Below is a small trained network, with its code and all its weights. Each question gives an input and a class and asks what happens when units are switched off, that is, made to give their printed mean instead of their output.

import numpy as np


def w(rows, s, z=0):
    codes = np.array(rows[::2]) - 128.0
    scale = np.full(codes.shape[1], s)
    scale[-1] = z or s
    return codes * scale


def norm(h):
    return h / np.sqrt((h * h).mean(-1, keepdims=True) + 1e-5)


def f(y):
    return np.maximum(y, 0)


def log_softmax(a):
    a = a - a.max(-1, keepdims=True)
    return a - np.log(np.exp(a).sum(-1, keepdims=True))


def net(x, mask):
    res = np.array(x, float).reshape(1, 3) / 4 @ E
    u = 0
    for l in range(2):
        y = f(norm(res) @ A[l][:, :-1].T + A[l][:, -1])
        res = res + np.where(mask[u : u + 3], y, B[l][:, -1]) @ B[l][:, :-1]
        u += 3
    return log_softmax(norm(res)[-1] @ U[:, :-1].T + U[:, -1])


A, B = {}, {}
E = w([
[198,139,119,106,168,152,96,74,62,198,186,93],'x0',
[138,7,198,185,23,70,85,81,114,178,94,6],'x1',
[113,149,108,200,155,104,51,44,87,64,142,184],'x2',
],0.013)
A[0] = w([
[94,97,149,157,78,95,131,134,149,108,90,97,130],'L0N0',
[75,137,138,212,105,98,78,86,150,6,105,193,50],'L0N1',
[52,109,134,186,88,103,127,154,174,27,74,169,3],'L0N2',
],0.021,0.013)
B[0] = w([
[175,88,128,124,133,169,108,153,175,103,146,205,215],'L0N0',
[33,64,52,140,190,156,114,109,89,121,78,149,255],'L0N1',
[176,234,249,101,68,27,179,37,108,149,217,50,226],'L0N2',
],0.018,0.019)
A[1] = w([
[81,117,167,70,61,109,253,250,212,128,82,93,80],'L1N0',
[30,244,130,120,134,90,217,178,174,41,101,185,44],'L1N1',
[65,42,184,189,26,63,135,134,181,82,69,97,3],'L1N2',
],0.033,0.0056)
B[1] = w([
[43,129,109,169,166,89,110,33,74,91,127,152,252],'L1N0',
[211,95,137,125,73,167,105,223,175,161,100,89,250],'L1N1',
[182,231,75,104,125,175,113,254,135,138,72,71,177],'L1N2',
],0.018,0.025)
U = w([
[182,141,66,128,108,164,82,255,179,97,86,125,74],'0',
[34,131,64,180,155,81,90,98,88,79,93,123,68],'1',
[209,178,145,81,132,95,131,94,96,176,220,76,129],'2',
[114,37,138,101,133,111,175,121,162,148,188,167,255],'3',
],0.01,0.0097)

Each question gives the input, the list of numbers given to net, and the class t.
The units are the neurons (one row each of A and B). Each row of codes is followed by its name. A weight is (code - 128) times the scale printed after its matrix; where a second scale follows, it is the last column's (A, B and U).
mask holds one flag per neuron, layer by layer. A switched-off neuron (its flag False) gives its mean, the last column of its row in B, instead of its output. The means were averaged over made-up inputs and are rounded, as every weight is.
A unit's drop is (log p(t) with every unit on - log p(t) with that unit switched off) / (log p(t) with every unit on - log p(t) with every unit switched off).
The circuit of an input: a set's keep is (log p(t) with only the set's units on - log p(t) with every unit switched off) / (log p(t) with every unit on - log p(t) with every unit switched off). Starting from all 6 units, units are removed one at a time, each time the one whose removal leaves the highest keep (on an exact tie, the one counted first), for as long as the keep stays at least 0.8.
circuit, biggest first: the units of the circuit, biggest drop first
k most important neurons: the k neurons with the biggest drops, biggest first
top k neurons in layer l: the k neurons of layer l with the biggest drops, biggest first
drop of u: that unit's drop, to one decimal
input [6,5,-6], class 1: circuit, biggest first => (L1N1)
input [3,2,2], class 3: 4 most important neurons => (L1N2 L0N2 L1N0 L1N1)
input [-8,3,6], class 2: 3 most important neurons => (L0N2 L1N0 L1N2)
input [2,2,0], class 3: circuit, biggest first => (L1N2 L1N1 L1N0)
input [-8,7,-5], class 2: 2 most important neurons => (L0N2 L0N1)
input [3,-5,-7], class 1: circuit, biggest first => (L1N0 L0N1 L0N2)
input [4,5,5], class 0: 4 most important neurons => (L0N2 L1N0 L0N1 L1N2)
input [-3,-3,-4], class 1: 2 most important neurons => (L1N0 L0N1)
input [-3,2,-3], class 3: 2 most important neurons => (L0N0 L0N1)
input [0,2,1], class 3: circuit, biggest first => (L0N0 L1N2)
input [-4,4,-5], class 1: 4 most important neurons => (L1N0 L1N1 L0N1 L1N2)
input [-8,-1,4], class 2: 2 most important neurons => (L0N2 L1N0)
input [-3,-6,5], class 0: 2 most important neurons => (L1N1 L1N0)
input [5,7,-6], class 0: circuit, biggest first => (L1N2)
input [3,4,-1], class 0: 2 most important neurons => (L0N2 L1N0)
input [3,-2,-5], class 1: 2 most important neurons => (L0N2 L0N1)
input [-2,3,-7], class 1: 2 most important neurons => (L1N0 L0N1)
input [6,3,-8], class 1: circuit, biggest first => (L0N2 L0N1 L1N0)
input [-2,-7,7], class 0: top 2 neurons in layer 1 => (L1N0 L1N1)
input [-8,-1,-7], class 2: top neuron in layer 0 => (L0N2)
input [5,7,-1], class 0: drop of L1N2 => 0.1
input [-4,2,3], class 2: drop of L1N1 => -0.1
input [0,-2,-7], class 1: drop of L1N0 => 1.7
